sil: [  6, -91,   6,   6]
Zulap: [-13,  65, -55, -51]
bis: [79,  5, 52, 83]
Kubev: [-86, -68, -80, -36]
Nep: [ 56,  86, -59, -78]
tosiv: [78,  1, 65, 83]
badin: [-88, -43, -90, -59]
Bafo: [ 48, 104, -33, -76]
gofuv: [ 78, -24,  66,  78]
gif: [-87, -29, -82, -62]
tiv: [ 62,  92, -85, -80]
rus: [77,  8, 74, 97]
len: [79,  5] -> 2
find: [ 78, -24] -> gofuv
len: [ 48, 104, -33] -> 3
count sil: [6] -> 3

befud: [-71,  39, -40,  40]
mivud: [-38,  40,  38, -38]
niza: [ 65,  40,  38, -38]
sebi: [ 65, -44, -65,  65]
renap: [-71,  39, -40,  75]
chg befud: [-70,  39, -40,  40] -> 1, [-71]
find: [-38,  40,  38, -38] -> mivud

motid: [  2,  77,  11,  70, -92,  -9,  17,  34,   5]
Tonu: [ -2,  86,  12,  75, -96, -12,  27,  32,   2]
Valo: [  5,  67,  11,  64, -92,  -9,  17,  34,   2]
femam: [  2,  77,  11,  70, -94, -11,  23,  34,   4]
goko: [  5,  67,  11,  66, -92,  -9,  17,  34,   2]
len: [ -2,  86,  12,  75, -96, -12,  27,  32] -> 8
chg Tonu: [ -2,  86,  12,  74, -96, -12,  27,  32,   2] -> 4, [75]
after: [-11] -> [23]
len: [ 5, 67, 11] -> 3
find: [ 67,  11,  64, -92,  -9,  17,  34] -> Valo

vef: [  16,   -8,   28,  -45, -101,   27,   27,  -30]
bif: [  16,  -84, -101,  -45,  -84,  -34,   27,  -84]
davop: [  7, -67,  39, -40, -38,  -5,  11, -23]
count bif: [-84] -> 3
count vef: [27] -> 2

ruta: [-56, -21,  15,  36,  44,  53, -44]
samal: [ 17,  20, -76,  18, -65,   7, -53]
bimag: [ 92, -27, -13, -16,  16, -10,  -4]
bolu: [-35,  68,  30, -57,  16,   0,  11]
refik: [ 57,  51,  31,  12, -24,  47,   9]
Sur: [-71, -13,  13, -20,  42, -71,  28]
lelup: [ 39, -13,  13, -20,  42, -71,  30]
pudem: [ 39,  51,  45,  27,  82,  17, -22]
mipa: [ 57,  -5,  31,  12, -24,  47,   9]
Mesam: [ 39, -27,   5,  22,   6, -53,  16]
zubik: [ 43,  19, -31,  -1, -51,  78,  23]
Fogel: [-54,  88, -54,  88,  88,  88,  60]
count Sur: [42] -> 1
find: [-27, -13, -16,  16, -10] -> bimag
chg mipa: [ 57,  -5,  31,  11, -24,  47,   9] -> 4, [12]
count Fogel: [-54] -> 2

Kaz: [ 40, -18, -21, -28,  22,  28, -44,  -3,  60,  16,  18,  14, -25,  14, -10,
  37, -14,   6, -10, -19,   7,   4,  48,   0, -52,  49,  -9,  -9, -96,  13]
tuso: [ 40, -18, -21, -28,  22,  28, -44,  -3,  60,  16,  18,  14, -25, -18, -10,
  37, -14,   6,   1, -19,   7,   4,  48,   0, -52,   3,  -9,  -9, -96,  13]
rezok: [ 40, -18,  17, -28,  22,  28, -44,  -3, -18,  16,  18,  14, -25,  14,   8,
  37, -14,   6, -10, -19,   7,   4,  48,   0, -52,  49,  -9,  -9, -96,  13]
bovo: [ 40, -18, -21, -28,  22,  28,   4,  -3,  60, -14,  18,  14, -25,  14, -14,
   3, -14,   6,   1, -19,   7,   4,  48,   0, -52,  12,   4,   4,  -7, -10]
count tuso: [16] -> 1
find: [ 40, -18, -21, -28,  22,  28, -44,  -3,  60,  16,  18,  14, -25, -18, -10,
  37, -14,   6,   1, -19,   7,   4,  48,   0, -52,   3,  -9,  -9, -96,  13] -> tuso
find: [ 40, -18, -21, -28,  22,  28, -44,  -3,  60,  16,  18,  14, -25,  14, -10,
  37, -14,   6, -10, -19,   7,   4,  48,   0, -52,  49,  -9,  -9, -96,  13] -> Kaz
count bovo: [4] -> 4
len: [ 40, -18, -21, -28,  22,  28, -44,  -3,  60,  16,  18,  14, -25,  14, -10,
  37, -14,   6, -10, -19,   7,   4,  48,   0, -52,  49,  -9,  -9, -96,  13] -> 30

Gud: [ 44,  49, -89, -59]
Sonu: [-40, -89,  49, -65]
zumaz: [-14, -17, -69, -90]
mik: [-13, -47, -19, -10]
tilat: [ 22, -12, -84, -22]
chg Gud: [ 45,  49, -89, -59] -> 1, [44]
chg Sonu: [-39, -89,  49, -65] -> 1, [-40]
find: [-17, -69, -90] -> zumaz
len: [ 22, -12, -84] -> 3
find: [ 49, -89] -> Gud

kuzu: [ 12,  17, -13, -27,  32,  20,  -9]
kegim: [-20,  -8,   0, -32,  14,  -4,  74]
zuvim: [ 42,  26, -18,  -5,  18,   7, -14]
Ded: [ 21,  53,   3, -48,  34,   5,   8]
nozod: [  4,   3, -29,   7,  78,  20,  24]
bosa: [-17,   1,  -4, -10,  38,  16,  -8]
butiv: [ -9, -20,  -6,  34,  34,  -9,  34]
Bov: [  9, -87,  -9,  -2, -12,  -7, -38]
zovi: [  0, -43,  -1, -11, -12, -19, -25]
taka: [-6, 22, -6, -2, 20, 11, 43]
Ran: [ 32,  46,  -2, -26,  27,  24,  13]
vep: [ -6, -81, -14,  19, -53,   1, -31]
count butiv: [-9] -> 2
len: [-20,  -8,   0, -32] -> 4
after: [-32] -> [14]
chg zovi: [  0, -43,  -1, -11, -12, -19, -24] -> 7, [-25]

